Below are the code and all the weights of a small trained network. Each question names an input and a target symbol and asks about switching units off, where a switched-off unit gives its printed mean instead of its output.

import numpy as np


def w(rows, s, z=0):
    codes = np.array(rows[::2]) - 128.0
    scale = np.full(codes.shape[1], s)
    scale[-1] = z or s
    return codes * scale


def f(y):
    return y / 2 * (1 + np.tanh(0.7978845608 * (y + 0.044715 * y**3)))


def softmax(a):
    e = np.exp(a - a.max(-1, keepdims=True))
    return e / e.sum(-1, keepdims=True)


def log_softmax(a):
    a = a - a.max(-1, keepdims=True)
    return a - np.log(np.exp(a).sum(-1, keepdims=True))


def net(x, mask):
    ids = ['ΣΦΩαδεζηψ'.index(c) for c in x.split()]
    T = len(ids)
    res = E[ids] + P[:T]
    u = 0
    for l in range(2):
        q, k, v = (res @ M[l].T for M in (Q, K, V))
        z = softmax(np.where(np.tri(T) > 0, q @ k.T / 4**0.5, -1e9)) @ v
        res = res + np.where(mask[u], z, O[l][:, -1]) @ O[l][:, :-1]
        u += 1
        y = f(res @ A[l][:, :-1].T + A[l][:, -1])
        res = res + np.where(mask[u : u + 16], y, B[l][:, -1]) @ B[l][:, :-1]
        u += 16
    return log_softmax(res[-1] @ U[:, :-1].T + U[:, -1])


Q, K, V, O, A, B = {}, {}, {}, {}, {}, {}
E = w([
[106,141,114,88,147,166,119],'Σ',
[89,103,99,95,123,173,168],'Φ',
[147,109,128,91,82,185,134],'Ω',
[162,184,178,136,104,154,195],'α',
[159,253,88,134,154,147,158],'δ',
[143,122,147,161,194,128,143],'ε',
[165,76,103,127,90,135,158],'ζ',
[113,115,162,112,119,158,177],'η',
[145,179,150,103,138,164,125],'ψ',
],0.021)
P = w([
[50,92,86,254,100,202,94],'0',
[74,105,97,216,109,200,113],'1',
[97,101,99,195,118,185,128],'2',
[112,101,101,173,128,176,138],'3',
[128,102,106,156,134,158,149],'4',
[137,101,103,135,138,148,158],'5',
[148,100,107,119,146,134,168],'6',
[156,101,108,103,155,125,175],'7',
[165,104,107,87,162,117,181],'8',
[175,111,105,74,166,102,191],'9',
[181,109,109,61,174,91,195],'10',
[187,123,109,46,176,77,204],'11',
[185,120,106,31,181,61,213],'12',
[190,124,105,20,189,53,220],'13',
],0.007)
Q[0] = w([
[121,121,137,143,136,111,114],'L0H1',
[143,126,119,123,125,143,139],'L0H1',
[105,149,138,119,105,140,101],'L0H1',
[129,114,160,107,168,249,210],'L0H1',
],0.016)
K[0] = w([
[117,144,126,141,108,148,124],'L0H1',
[151,118,131,96,148,102,136],'L0H1',
[107,133,121,205,141,154,117],'L0H1',
[212,125,106,10,197,37,150],'L0H1',
],0.014)
V[0] = w([
[179,154,2,173,87,108,86],'L0H1',
[151,147,115,51,101,194,131],'L0H1',
[245,84,103,131,243,117,31],'L0H1',
[206,53,132,106,83,188,113],'L0H1',
],0.0083)
O[0] = w([
[255,47,105,69,129,109,151,108],'L0H1',
[174,29,37,130,207,113,55,207],'L0H1',
[16,206,170,40,153,38,165,250],'L0H1',
[85,106,78,214,25,32,125,14],'L0H1',
],0.0056,0.0017)
A[0] = w([
[111,142,202,201,130,68,65,41],'L0N1',
[120,103,88,108,98,191,161,160],'L0N2',
[64,165,141,150,108,114,116,123],'L0N3',
[113,107,181,62,2,147,79,41],'L0N4',
[106,91,181,119,106,85,105,64],'L0N5',
[101,81,178,88,123,123,143,83],'L0N6',
[80,123,142,147,174,231,192,120],'L0N7',
[163,101,120,104,52,72,135,2],'L0N8',
[168,146,118,41,14,132,82,115],'L0N9',
[79,113,86,145,110,126,109,113],'L0N10',
[179,128,116,108,111,66,132,76],'L0N11',
[127,82,104,118,135,100,92,75],'L0N12',
[130,48,238,114,115,125,118,70],'L0N13',
[165,145,208,135,76,141,88,148],'L0N14',
[104,107,178,126,87,103,17,120],'L0N15',
[126,89,197,178,119,155,74,34],'L0N16',
],0.0094,0.0042)
B[0] = w([
[142,116,45,124,71,87,116,123],'L0N1',
[142,143,150,95,44,27,101,184],'L0N2',
[118,95,127,180,99,148,125,127],'L0N3',
[97,72,68,191,157,39,60,126],'L0N4',
[104,246,65,177,105,156,126,112],'L0N5',
[134,159,75,160,129,61,144,134],'L0N6',
[199,160,151,125,138,40,37,254],'L0N7',
[69,233,122,184,148,140,170,123],'L0N8',
[155,84,109,128,201,134,115,131],'L0N9',
[155,119,188,104,102,125,109,120],'L0N10',
[114,79,88,103,146,177,148,124],'L0N11',
[154,146,135,136,159,186,114,116],'L0N12',
[167,160,71,195,177,67,141,126],'L0N13',
[168,122,190,139,99,165,206,124],'L0N14',
[107,172,66,171,119,177,75,115],'L0N15',
[143,109,180,146,186,135,103,122],'L0N16',
],0.012,0.0075)
Q[1] = w([
[122,136,135,202,235,204,52],'L1H1',
[214,102,183,33,134,60,100],'L1H1',
[213,223,79,85,151,4,140],'L1H1',
[83,238,31,107,56,208,99],'L1H1',
],0.018)
K[1] = w([
[172,226,229,147,53,76,46],'L1H1',
[48,153,134,31,167,152,171],'L1H1',
[181,120,151,13,222,79,184],'L1H1',
[252,52,106,122,124,177,73],'L1H1',
],0.019)
V[1] = w([
[128,81,231,154,141,67,205],'L1H1',
[48,79,126,62,177,148,12],'L1H1',
[150,103,80,215,231,91,153],'L1H1',
[102,133,13,155,92,2,82],'L1H1',
],0.0095)
O[1] = w([
[78,108,208,212,102,129,164,222],'L1H1',
[16,158,204,79,89,78,72,25],'L1H1',
[167,152,53,223,92,2,118,252],'L1H1',
[59,115,131,27,226,67,250,253],'L1H1',
],0.0067,0.0039)
A[1] = w([
[137,98,107,110,47,153,158,184],'L1N1',
[171,136,121,172,103,135,134,51],'L1N2',
[139,120,166,126,86,198,142,41],'L1N3',
[121,101,162,46,82,109,147,3],'L1N4',
[131,73,159,128,81,105,154,148],'L1N5',
[106,3,130,131,153,107,80,57],'L1N6',
[118,137,115,164,232,186,130,55],'L1N7',
[105,64,89,122,103,108,50,116],'L1N8',
[146,117,136,56,97,163,170,20],'L1N9',
[110,161,128,109,174,140,146,144],'L1N10',
[170,129,192,97,150,101,111,64],'L1N11',
[115,119,171,118,158,154,61,121],'L1N12',
[153,184,157,155,153,137,137,90],'L1N13',
[114,210,68,87,60,161,105,156],'L1N14',
[80,197,95,155,84,127,141,74],'L1N15',
[115,155,64,94,132,160,108,10],'L1N16',
],0.011,0.005)
B[1] = w([
[55,105,105,136,43,121,106,148],'L1N1',
[78,200,146,87,179,119,187,167],'L1N2',
[39,139,114,100,175,101,151,148],'L1N3',
[96,187,85,159,98,67,234,184],'L1N4',
[192,89,146,92,161,160,135,189],'L1N5',
[151,119,167,95,249,231,112,155],'L1N6',
[216,177,177,62,60,58,173,179],'L1N7',
[62,213,157,82,166,73,183,154],'L1N8',
[119,158,104,175,116,202,169,162],'L1N9',
[141,80,90,107,112,51,47,190],'L1N10',
[95,188,128,182,66,147,92,254],'L1N11',
[152,48,158,145,56,118,95,168],'L1N12',
[146,136,109,196,146,176,90,206],'L1N13',
[113,50,84,156,88,190,113,181],'L1N14',
[130,109,79,110,132,159,100,141],'L1N15',
[89,139,181,82,117,142,177,150],'L1N16',
],0.012,0.0087)
U = w([
[51,191,138,52,109,84,146,39],'Σ',
[154,204,179,133,138,175,189,3],'Φ',
[68,137,149,46,250,119,89,129],'Ω',
[35,151,72,230,226,77,107,166],'α',
[166,227,11,36,164,147,60,146],'δ',
[161,128,237,156,192,7,109,183],'ε',
[133,3,111,152,167,117,209,126],'ζ',
[141,87,186,99,134,177,60,97],'η',
[40,135,157,34,118,142,27,180],'ψ',
],0.0042,0.0049)

Each question gives the input, a string of symbols that net reads in full, and the target symbol t.
The units are the heads (4 rows each of Q, K, V and O) and the neurons (one row each of A and B). Each row of codes is followed by its name. A weight is (code - 128) times the scale printed after its matrix; where a second scale follows, it is the last column's (O, A, B and U).
mask holds one flag per unit, layer by layer, with each layer's heads first. A switched-off unit (its flag False) gives its mean, the last column of its rows in O or B, instead of its output. The means were averaged over made-up inputs and are rounded, as every weight is.
A unit's drop is (log p(t) with every unit on - log p(t) with that unit switched off) / (log p(t) with every unit on - log p(t) with every unit switched off).
The circuit of an input: a set's keep is (log p(t) with only the set's units on - log p(t) with every unit switched off) / (log p(t) with every unit on - log p(t) with every unit switched off). Starting from the 12 units with the biggest drops (on a tie, the unit counted first), units are removed one at a time, each time the one whose removal leaves the highest keep (on an exact tie, the one counted first), for as long as the keep stays at least 0.8.
units of the circuit, in order: the units of the circuit, biggest drop first
top k neurons: the k neurons with the biggest drops, biggest first
top k neurons in layer l: the k neurons of layer l with the biggest drops, biggest first
input Φ δ Σ ψ ε δ ε δ ε Ω, target ε: units of the circuit, in order : L0N2, L1H1
input δ δ η η ε ε Φ δ Φ δ, target Σ: units of the circuit, in order : L1H1, L0N2, L0N7, L1N7
input ε ε ε δ ε δ, target α: top 3 neurons : L1N7, L1N13, L1N5
input δ η α δ Ω Φ α ε δ η Σ, target Σ: units of the circuit, in order : L1N4, L1H1
input η ζ ζ ε δ α, target δ: units of the circuit, in order : L1H1, L0H1
input δ δ Φ, target δ: units of the circuit, in order : L0N7, L1H1, L0H1
input ε Σ Ω, target Σ: units of the circuit, in order : L1N4, L1H1
input η ε Φ η Ω ζ α α, target ζ: top 2 neurons : L0N7, L0N8
input η ε Φ η Σ η, target Σ: units of the circuit, in order : L1H1, L1N4
input ε ε Ω Ω Σ ε ε ε Ω, target ε: units of the circuit, in order : L1H1, L0N2
input Σ ψ Φ α Σ ε δ ψ δ, target η: top neuron : L1N14
input η ε ε η α Σ Φ, target Σ: units of the circuit, in order : L1N4, L1H1, L0N2
input Σ ε α δ ε, target Φ: units of the circuit, in order : L1H1, L0H1, L0N14, L1N2
input δ Φ δ ε ε δ Φ δ, target Σ: top 3 neurons : L0N7, L0N2, L0N5
input δ δ η ε Σ ε Ω, target Ω: units of the circuit, in order : L0N4, L1N6, L0N9
input α ε η Φ ζ Φ, target ζ: top neuron : L0N7
input ε δ δ Φ, target δ: units of the circuit, in order : L1H1, L0N7, L0H1
input δ δ ε ε ε Φ, target ε: top 2 neurons : L0N7, L1N5
input δ α ε ε α ζ δ α ε ε, target α: units of the circuit, in order : L0H1, L1H1, L1N7
input ψ α Φ η, target ψ: top neuron in layer 1 : L1N11
input ε ζ ψ ε η ε ε δ ε ψ Φ ε, target η: top 2 neurons in layer 1 : L1N12, L1N4
input ε ε η ψ Ω δ ε ε η ε ζ ζ Σ η, target Σ: top 2 neurons in layer 1 : L1N4, L1N13
input α Σ α ε ζ ε ε Ω ζ, target ζ: top 3 neurons : L0N7, L0N11, L1N11
input Φ δ η ζ ε Σ δ ε δ η ε ε Φ ε, target Σ: top 2 neurons : L1N4, L0N7
input η ε ζ δ ε α δ, target α: top 2 neurons in layer 0 : L0N5, L0N7
input α δ η ε α α ε δ δ Φ δ ε, target δ: top 2 neurons in layer 0 : L0N2, L0N3
